Below are the code and all the weights of a small trained network. Each question names an input and a target symbol and asks about switching units off, where a switched-off unit gives its printed mean instead of its output.

import numpy as np


def w(rows, s, z=0):
    codes = np.array(rows[::2]) - 128.0
    scale = np.full(codes.shape[1], s)
    scale[-1] = z or s
    return codes * scale


def f(y):
    return y / 2 * (1 + np.tanh(0.7978845608 * (y + 0.044715 * y**3)))


def softmax(a):
    e = np.exp(a - a.max(-1, keepdims=True))
    return e / e.sum(-1, keepdims=True)


def log_softmax(a):
    a = a - a.max(-1, keepdims=True)
    return a - np.log(np.exp(a).sum(-1, keepdims=True))


def net(x, mask):
    ids = ['βγεζηθλμξπσφψω'.index(c) for c in x.split()]
    T = len(ids)
    res = E[ids] + P[:T]
    u = 0
    for l in range(2):
        r = res
        for j in range(2):
            rows = slice(4 * j, 4 * j + 4)
            q, k, v = (r @ M[l][rows].T for M in (Q, K, V))
            z = softmax(np.where(np.tri(T) > 0, q @ k.T / 4**0.5, -1e9)) @ v
            o = O[l][rows]
            res = res + np.where(mask[u + j], z, o[:, -1]) @ o[:, :-1]
        u += 2
        y = f(res @ A[l][:, :-1].T + A[l][:, -1])
        res = res + np.where(mask[u : u + 4], y, B[l][:, -1]) @ B[l][:, :-1]
        u += 4
    return log_softmax(res[-1] @ U[:, :-1].T + U[:, -1])


Q, K, V, O, A, B = {}, {}, {}, {}, {}, {}
E = w([
[101,85,78,173,169,138,106,116,81],'β',
[117,151,135,100,159,162,154,120,144],'γ',
[169,117,108,149,193,136,168,171,115],'ε',
[138,144,143,84,81,156,114,214,160],'ζ',
[78,188,102,67,102,121,103,41,190],'η',
[143,157,147,151,207,124,157,148,128],'θ',
[7,151,106,73,155,169,128,89,137],'λ',
[164,87,106,129,151,70,114,169,106],'μ',
[158,172,86,123,129,114,153,130,86],'ξ',
[236,85,121,66,140,128,15,56,138],'π',
[82,153,115,95,75,130,93,142,135],'σ',
[90,183,83,119,114,128,200,126,103],'φ',
[103,130,100,122,133,166,162,173,78],'ψ',
[146,176,90,114,75,132,143,89,196],'ω',
],0.019)
P = w([
[106,65,119,99,91,58,193,90,147],'0',
[137,127,156,201,72,165,108,124,114],'1',
[193,196,114,3,107,82,98,143,112],'2',
[122,62,82,57,91,169,190,65,123],'3',
[169,83,179,228,79,168,142,114,78],'4',
[151,181,108,149,190,188,76,181,157],'5',
],0.013)
Q[0] = w([
[75,120,174,113,78,135,224,148,104],'L0H1',
[123,133,75,124,60,75,208,144,162],'L0H1',
[122,49,111,215,86,67,152,100,168],'L0H1',
[125,65,158,81,204,70,166,206,196],'L0H1',
[165,157,51,66,134,156,237,142,128],'L0H2',
[167,62,232,42,90,149,175,119,150],'L0H2',
[183,254,43,96,211,182,91,189,164],'L0H2',
[143,149,183,92,96,31,129,106,45],'L0H2',
],0.0067)
K[0] = w([
[67,144,47,114,99,100,221,133,71],'L0H1',
[158,154,112,214,108,130,185,55,120],'L0H1',
[101,87,162,227,114,253,134,119,156],'L0H1',
[71,129,149,159,170,120,57,152,85],'L0H1',
[74,147,184,114,119,32,157,146,85],'L0H2',
[189,74,142,147,172,100,218,62,136],'L0H2',
[58,189,200,19,136,29,53,180,91],'L0H2',
[156,72,134,168,131,150,91,91,76],'L0H2',
],0.0072)
V[0] = w([
[119,170,88,92,159,60,172,179,156],'L0H1',
[92,78,155,60,156,92,153,160,164],'L0H1',
[147,126,127,203,133,78,120,119,128],'L0H1',
[57,126,95,166,164,166,132,176,172],'L0H1',
[144,98,111,102,108,190,90,176,145],'L0H2',
[135,106,105,97,185,178,254,112,111],'L0H2',
[89,125,111,74,136,72,85,144,88],'L0H2',
[149,134,121,101,162,120,122,146,65],'L0H2',
],0.0096)
O[0] = w([
[234,134,110,138,70,2,139,85,165,253],'L0H1',
[127,126,160,154,104,84,200,223,193,216],'L0H1',
[127,110,90,114,181,123,88,28,193,16],'L0H1',
[141,171,203,66,182,112,135,163,157,47],'L0H1',
[77,140,91,150,129,144,67,171,90,165],'L0H2',
[172,215,72,193,131,150,179,108,108,162],'L0H2',
[203,140,173,134,140,41,98,153,39,212],'L0H2',
[71,189,132,77,174,138,125,218,108,128],'L0H2',
],0.0089,0.0053)
A[0] = w([
[235,255,132,103,182,117,57,125,68,254],'L0N1',
[91,125,104,180,223,63,165,20,57,41],'L0N2',
[180,174,120,237,43,220,159,177,189,209],'L0N3',
[74,128,35,120,165,166,32,169,40,108],'L0N4',
],0.0061,0.0025)
B[0] = w([
[51,81,118,98,66,104,97,137,160,210],'L0N1',
[249,128,172,141,118,97,112,86,170,139],'L0N2',
[128,100,92,184,164,126,129,70,129,245],'L0N3',
[129,144,139,132,103,86,172,157,157,151],'L0N4',
],0.014,0.011)
Q[1] = w([
[45,124,105,223,142,108,55,163,120],'L1H1',
[61,179,193,254,133,184,41,125,67],'L1H1',
[137,99,80,221,62,113,185,126,161],'L1H1',
[156,152,133,59,66,165,109,134,99],'L1H1',
[133,148,194,190,144,141,65,83,56],'L1H2',
[113,117,127,228,125,114,113,137,168],'L1H2',
[198,64,99,33,143,168,216,122,166],'L1H2',
[69,187,105,180,191,138,89,161,175],'L1H2',
],0.0073)
K[1] = w([
[71,104,184,84,62,120,109,120,22],'L1H1',
[91,144,137,128,161,173,59,114,13],'L1H1',
[138,147,100,142,145,76,156,98,52],'L1H1',
[105,141,189,153,118,130,148,106,249],'L1H1',
[67,191,125,165,147,182,93,134,86],'L1H2',
[100,126,61,87,115,79,179,99,118],'L1H2',
[125,107,254,93,171,61,212,85,192],'L1H2',
[123,195,160,122,90,152,47,155,151],'L1H2',
],0.0087)
V[1] = w([
[45,145,190,63,172,114,160,75,160],'L1H1',
[122,130,168,111,33,170,141,102,219],'L1H1',
[99,83,157,174,75,140,120,193,201],'L1H1',
[170,95,146,94,72,124,83,116,42],'L1H1',
[100,75,88,151,59,197,166,89,103],'L1H2',
[128,2,105,114,186,101,38,82,188],'L1H2',
[164,74,223,141,175,143,75,80,196],'L1H2',
[200,165,75,54,156,144,181,69,111],'L1H2',
],0.0083)
O[1] = w([
[135,83,187,184,153,76,195,138,177,8],'L1H1',
[149,99,79,121,126,134,172,108,109,188],'L1H1',
[150,176,88,127,141,170,181,157,97,196],'L1H1',
[165,119,176,38,50,171,94,114,165,155],'L1H1',
[97,57,99,103,145,177,133,85,26,171],'L1H2',
[187,92,99,245,88,134,28,155,125,157],'L1H2',
[232,80,140,151,128,110,192,166,175,62],'L1H2',
[141,93,168,118,206,110,122,54,157,135],'L1H2',
],0.011)
A[1] = w([
[144,81,131,253,194,221,141,163,48,19],'L1N1',
[189,29,146,46,149,13,255,133,91,21],'L1N2',
[103,37,144,28,21,95,132,183,120,81],'L1N3',
[77,207,202,52,162,94,157,248,82,2],'L1N4',
],0.0057,0.0058)
B[1] = w([
[112,147,106,114,109,126,118,102,242,195],'L1N1',
[94,106,103,129,114,249,80,179,137,180],'L1N2',
[129,188,189,154,151,152,153,129,152,249],'L1N3',
[180,97,160,96,88,65,85,121,131,182],'L1N4',
],0.011,0.014)
U = w([
[198,181,76,47,133,91,114,143,127,84],'β',
[75,135,108,8,177,174,138,150,203,26],'γ',
[135,156,134,112,169,179,146,167,188,151],'ε',
[79,88,29,83,117,116,125,195,185,41],'ζ',
[156,120,137,46,105,123,132,85,129,89],'η',
[142,254,142,166,181,119,100,104,160,119],'θ',
[56,110,219,201,54,108,240,100,122,237],'λ',
[176,136,192,138,145,156,111,125,83,255],'μ',
[132,60,145,134,130,137,60,146,25,132],'ξ',
[110,67,182,116,95,230,162,147,113,80],'π',
[183,128,106,126,115,166,196,160,37,167],'σ',
[122,138,163,129,167,89,99,87,51,239],'φ',
[55,118,115,120,187,151,117,167,107,152],'ψ',
[116,150,153,76,154,201,83,78,177,29],'ω',
],0.0053,0.006)

Each question gives the input, a string of symbols that net reads in full, and the target symbol t.
The units are the heads (4 rows each of Q, K, V and O) and the neurons (one row each of A and B). Each row of codes is followed by its name. A weight is (code - 128) times the scale printed after its matrix; where a second scale follows, it is the last column's (O, A, B and U).
mask holds one flag per unit, layer by layer, with each layer's heads first. A switched-off unit (its flag False) gives its mean, the last column of its rows in O or B, instead of its output. The means were averaged over made-up inputs and are rounded, as every weight is.
A unit's drop is (log p(t) with every unit on - log p(t) with that unit switched off) / (log p(t) with every unit on - log p(t) with every unit switched off).
The circuit of an input: a set's keep is (log p(t) with only the set's units on - log p(t) with every unit switched off) / (log p(t) with every unit on - log p(t) with every unit switched off). Starting from all 12 units, units are removed one at a time, each time the one whose removal leaves the highest keep (on an exact tie, the one counted first), for as long as the keep stays at least 0.8.
circuit, biggest first: the units of the circuit, biggest drop first
unit that matters most: the unit with the biggest drop
top k neurons: the k neurons with the biggest drops, biggest first
top k neurons in layer l: the k neurons of layer l with the biggest drops, biggest first
which heads matter: for each layer, one digit per head in row order, 1 if its drop is at least 0.15 and else 0, layers parted by /
input ω θ λ ζ, target ζ: which heads matter -> 01 / 11
input ξ ζ ζ ξ β μ, target β: top 2 neurons -> [L1N4 L0N3]
input θ μ λ π γ φ, target λ: which heads matter -> 01 / 10
input ψ θ θ β, target φ: top 3 neurons in layer 1 -> [L1N1 L1N2 L1N3]
input φ φ θ λ ζ θ, target ζ: circuit, biggest first -> [L0N1 L1N3]
input λ φ θ, target λ: circuit, biggest first -> [L0N1 L0H1 L1H1 L0H2]
input ζ ζ ζ ζ ζ β, target β: top 2 neurons in layer 0 -> [L0N4 L0N3]
input ω φ ξ, target ξ: top 2 neurons in layer 0 -> [L0N1 L0N3]
input μ μ ξ θ, target β: unit that matters most -> L0N3
input ξ μ ζ ε θ ε, target β: circuit, biggest first -> [L0H2 L0N3 L1N4 L1H2]
input η θ λ ζ ε ω, target λ: circuit, biggest first -> [L0N1 L1H1 L0H2]
input ζ ζ θ ξ, target σ: circuit, biggest first -> [L0H1 L1H1 L0N3]
input φ λ ζ ζ, target ω: circuit, biggest first -> [L1H2 L0H2 L0N3]
input θ γ ζ θ λ ξ, target β: unit that matters most -> L0H2
input ζ ε λ φ η, target φ: circuit, biggest first -> [L1N1 L1H2]
input φ ζ μ, target γ: circuit, biggest first -> [L1H2 L0N1 L0H2]
input θ σ μ, target ζ: which heads matter -> 11 / 11
input β θ φ φ ξ, target φ: which heads matter -> 01 / 01
input γ ω ξ μ, target ψ: which heads matter -> 11 / 11
input ω ζ ζ λ ω θ, target β: circuit, biggest first -> [L0H2 L1N4 L1H2 L0N3]
input β μ λ ζ, target μ: top neuron in layer 1 -> [L1N1]
input ζ ζ ζ θ ζ, target θ: top 2 neurons -> [L0N1 L0N3]
input μ φ η φ β, target φ: which heads matter -> 10 / 11
input η β λ λ, target π: circuit, biggest first -> [L1N2 L0H2 L1H1 L0N3]
input ξ β ζ η ε ζ, target β: top 2 neurons in layer 1 -> [L1N4 L1N2]
input ω φ ζ, target ξ: circuit, biggest first -> [L1H2 L0H2]
